Here is a tiny trained network, its code and every weight. The questions are about switching its units off for an input and a class, where a switched-off unit gives its printed mean instead of its output.

import numpy as np


def w(rows, s, z=0):
    codes = np.array(rows[::2]) - 128.0
    scale = np.full(codes.shape[1], s)
    scale[-1] = z or s
    return codes * scale


def norm(h):
    return h / np.sqrt((h * h).mean(-1, keepdims=True) + 1e-5)


def f(y):
    return y / 2 * (1 + np.tanh(0.7978845608 * (y + 0.044715 * y**3)))


def log_softmax(a):
    a = a - a.max(-1, keepdims=True)
    return a - np.log(np.exp(a).sum(-1, keepdims=True))


def net(x, mask):
    res = np.array(x, float).reshape(1, 7) / 4 @ E
    u = 0
    for l in range(2):
        y = f(norm(res) @ A[l][:, :-1].T + A[l][:, -1])
        res = res + np.where(mask[u : u + 11], y, B[l][:, -1]) @ B[l][:, :-1]
        u += 11
    return log_softmax(norm(res)[-1] @ U[:, :-1].T + U[:, -1])


A, B = {}, {}
E = w([
[118,29,116,111,111,196,156,115,75,176],'x0',
[159,109,137,217,66,134,234,160,209,117],'x1',
[200,138,29,165,149,223,28,100,125,106],'x2',
[153,206,234,252,190,108,152,23,91,169],'x3',
[185,236,192,100,167,157,194,122,166,225],'x4',
[141,236,26,174,102,145,60,152,62,134],'x5',
[142,81,237,85,64,203,141,201,74,2],'x6',
],0.0073)
A[0] = w([
[161,149,91,147,134,141,193,108,206,164,116],'L0N1',
[109,141,77,148,160,76,106,158,164,138,128],'L0N2',
[141,222,91,136,60,110,91,243,176,54,124],'L0N3',
[164,62,175,127,125,190,109,104,86,144,121],'L0N4',
[135,132,202,74,93,86,204,97,178,167,48],'L0N5',
[184,124,228,133,58,153,199,128,130,98,127],'L0N6',
[55,15,114,123,57,56,175,120,177,95,122],'L0N7',
[48,162,129,128,105,80,175,149,13,193,58],'L0N8',
[136,181,169,159,153,88,134,83,111,158,2],'L0N9',
[108,131,134,93,91,80,141,140,182,148,109],'L0N10',
[106,1,69,40,41,194,134,215,141,91,142],'L0N11',
],0.0095,0.0071)
B[0] = w([
[178,158,102,110,72,136,146,105,228,228,182],'L0N1',
[125,72,166,79,120,144,57,87,128,126,168],'L0N2',
[63,234,118,180,79,52,144,51,112,79,202],'L0N3',
[2,200,112,157,88,162,93,173,170,97,156],'L0N4',
[101,124,82,169,174,175,82,138,81,84,168],'L0N5',
[138,86,146,139,214,212,184,167,98,85,188],'L0N6',
[130,68,142,236,210,97,116,132,176,117,199],'L0N7',
[50,189,140,81,46,112,128,157,97,110,153],'L0N8',
[164,67,114,45,104,198,133,198,126,144,151],'L0N9',
[107,112,114,81,182,56,135,152,149,130,149],'L0N10',
[156,22,197,26,39,135,128,176,64,203,255],'L0N11',
],0.0084,0.0098)
A[1] = w([
[67,24,128,174,106,56,173,104,150,110,121],'L1N1',
[106,162,94,161,192,62,172,92,155,88,97],'L1N2',
[151,141,219,177,116,183,214,158,118,77,150],'L1N3',
[134,91,65,105,131,96,97,92,155,192,2],'L1N4',
[154,155,161,95,31,82,158,116,159,156,61],'L1N5',
[178,131,72,152,146,182,153,101,197,207,102],'L1N6',
[128,244,94,147,148,137,79,74,62,113,43],'L1N7',
[117,116,123,131,132,50,166,145,164,181,81],'L1N8',
[37,157,150,149,155,165,117,99,86,156,149],'L1N9',
[131,164,147,128,53,164,191,145,106,99,23],'L1N10',
[151,118,94,173,57,177,11,100,58,113,185],'L1N11',
],0.011,0.0058)
B[1] = w([
[83,214,172,219,123,149,142,221,171,29,217],'L1N1',
[146,191,14,108,140,172,107,23,132,126,172],'L1N2',
[233,50,176,143,182,127,148,183,114,158,238],'L1N3',
[169,154,160,165,144,107,211,196,166,110,176],'L1N4',
[80,196,119,79,95,67,143,139,147,221,174],'L1N5',
[197,179,126,147,184,69,213,36,178,137,231],'L1N6',
[85,137,193,230,97,96,139,202,200,86,209],'L1N7',
[93,154,137,141,84,157,88,154,56,117,168],'L1N8',
[87,161,106,106,94,80,128,184,179,127,195],'L1N9',
[110,72,100,149,245,167,137,111,181,74,152],'L1N10',
[38,151,45,150,221,254,23,25,98,64,254],'L1N11',
],0.0094,0.0077)
U = w([
[151,83,38,14,138,203,63,29,29,157,39],'0',
[165,5,216,96,137,130,169,206,84,123,193],'1',
[210,165,113,205,205,114,203,93,192,107,78],'2',
[40,176,82,167,125,137,75,110,139,45,254],'3',
[124,191,115,54,37,40,166,116,144,177,130],'4',
],0.019,0.0021)

Each question gives the input, the list of numbers given to net, and the class t.
The units are the neurons (one row each of A and B). Each row of codes is followed by its name. A weight is (code - 128) times the scale printed after its matrix; where a second scale follows, it is the last column's (A, B and U).
mask holds one flag per neuron, layer by layer. A switched-off neuron (its flag False) gives its mean, the last column of its row in B, instead of its output. The means were averaged over made-up inputs and are rounded, as every weight is.
A unit's drop is (log p(t) with every unit on - log p(t) with that unit switched off) / (log p(t) with every unit on - log p(t) with every unit switched off).
The circuit of an input: a set's keep is (log p(t) with only the set's units on - log p(t) with every unit switched off) / (log p(t) with every unit on - log p(t) with every unit switched off). Starting from the 12 units with the biggest drops (on a tie, the unit counted first), units are removed one at a time, each time the one whose removal leaves the highest keep (on an exact tie, the one counted first), for as long as the keep stays at least 0.8.
units of the circuit, in order: the units of the circuit, biggest drop first
k most important neurons: the k neurons with the biggest drops, biggest first
top k neurons in layer l: the k neurons of layer l with the biggest drops, biggest first
drop of u: that unit's drop, to one decimal
input [-5,-7,2,-4,6,1,-6], class 2: units of the circuit, in order	L1N4
input [7,-4,-2,-5,-3,0,-5], class 1: 2 most important neurons	L0N11, L0N7
input [-7,6,-2,-8,4,-4,-1], class 3: 4 most important neurons	L0N3, L1N1, L0N7, L0N5
input [3,1,3,7,-1,3,-1], class 3: 3 most important neurons	L1N11, L0N11, L0N6
input [2,-5,-6,7,5,-2,-2], class 1: 2 most important neurons	L0N9, L0N3
input [-7,-1,8,-7,-3,-3,-5], class 0: top 3 neurons in layer 0	L0N11, L0N7, L0N2
input [-5,0,-4,-8,5,-4,-7], class 2: 3 most important neurons	L0N11, L0N5, L0N7
input [-8,0,-8,-5,8,7,3], class 3: units of the circuit, in order	L1N10, L1N6
input [-1,-7,-6,0,-2,-1,-5], class 4: top 2 neurons in layer 1	L1N11, L1N9
input [-6,1,2,8,6,-5,3], class 1: units of the circuit, in order	L1N3, L0N9
input [-7,5,-8,6,-7,-3,7], class 2: top 4 neurons in layer 0	L0N11, L0N7, L0N9, L0N2
input [-1,-6,3,-1,-2,-7,-7], class 2: 3 most important neurons	L0N11, L1N4, L0N3
input [-5,3,8,0,-5,-7,3], class 1: 2 most important neurons	L0N11, L1N3
input [-8,4,7,3,-7,-6,7], class 1: units of the circuit, in order	L1N3
input [5,2,4,6,-8,-6,1], class 3: 2 most important neurons	L0N4, L1N1
input [4,-2,8,8,-4,-5,6], class 3: 3 most important neurons	L0N4, L0N11, L1N11
input [8,4,-7,-5,-2,5,-6], class 1: top 3 neurons in layer 0	L0N7, L0N11, L0N3
input [-8,2,8,-1,1,-2,-2], class 3: 3 most important neurons	L0N3, L1N3, L0N2
input [2,2,6,5,-2,-2,2], class 3: top 2 neurons in layer 0	L0N4, L0N11
input [1,8,4,-8,5,8,1], class 4: most important neuron	L1N5
input [-5,-2,-6,3,8,4,-1], class 4: 2 most important neurons	L0N8, L1N11
input [1,5,3,-8,2,1,-1], class 4: 2 most important neurons	L0N3, L1N5
input [0,7,-3,-8,2,8,0], class 4: drop of L0N11	0.1
input [-5,-6,-4,-1,7,-1,-6], class 4: drop of L1N11	0.1
input [3,-2,1,-8,3,-1,-5], class 1: drop of L0N11	0.2
input [-3,-3,-4,4,-8,0,6], class 1: drop of L1N3	0.9
input [-4,-3,5,-3,-5,-1,1], class 0: top neuron in layer 0	L0N11
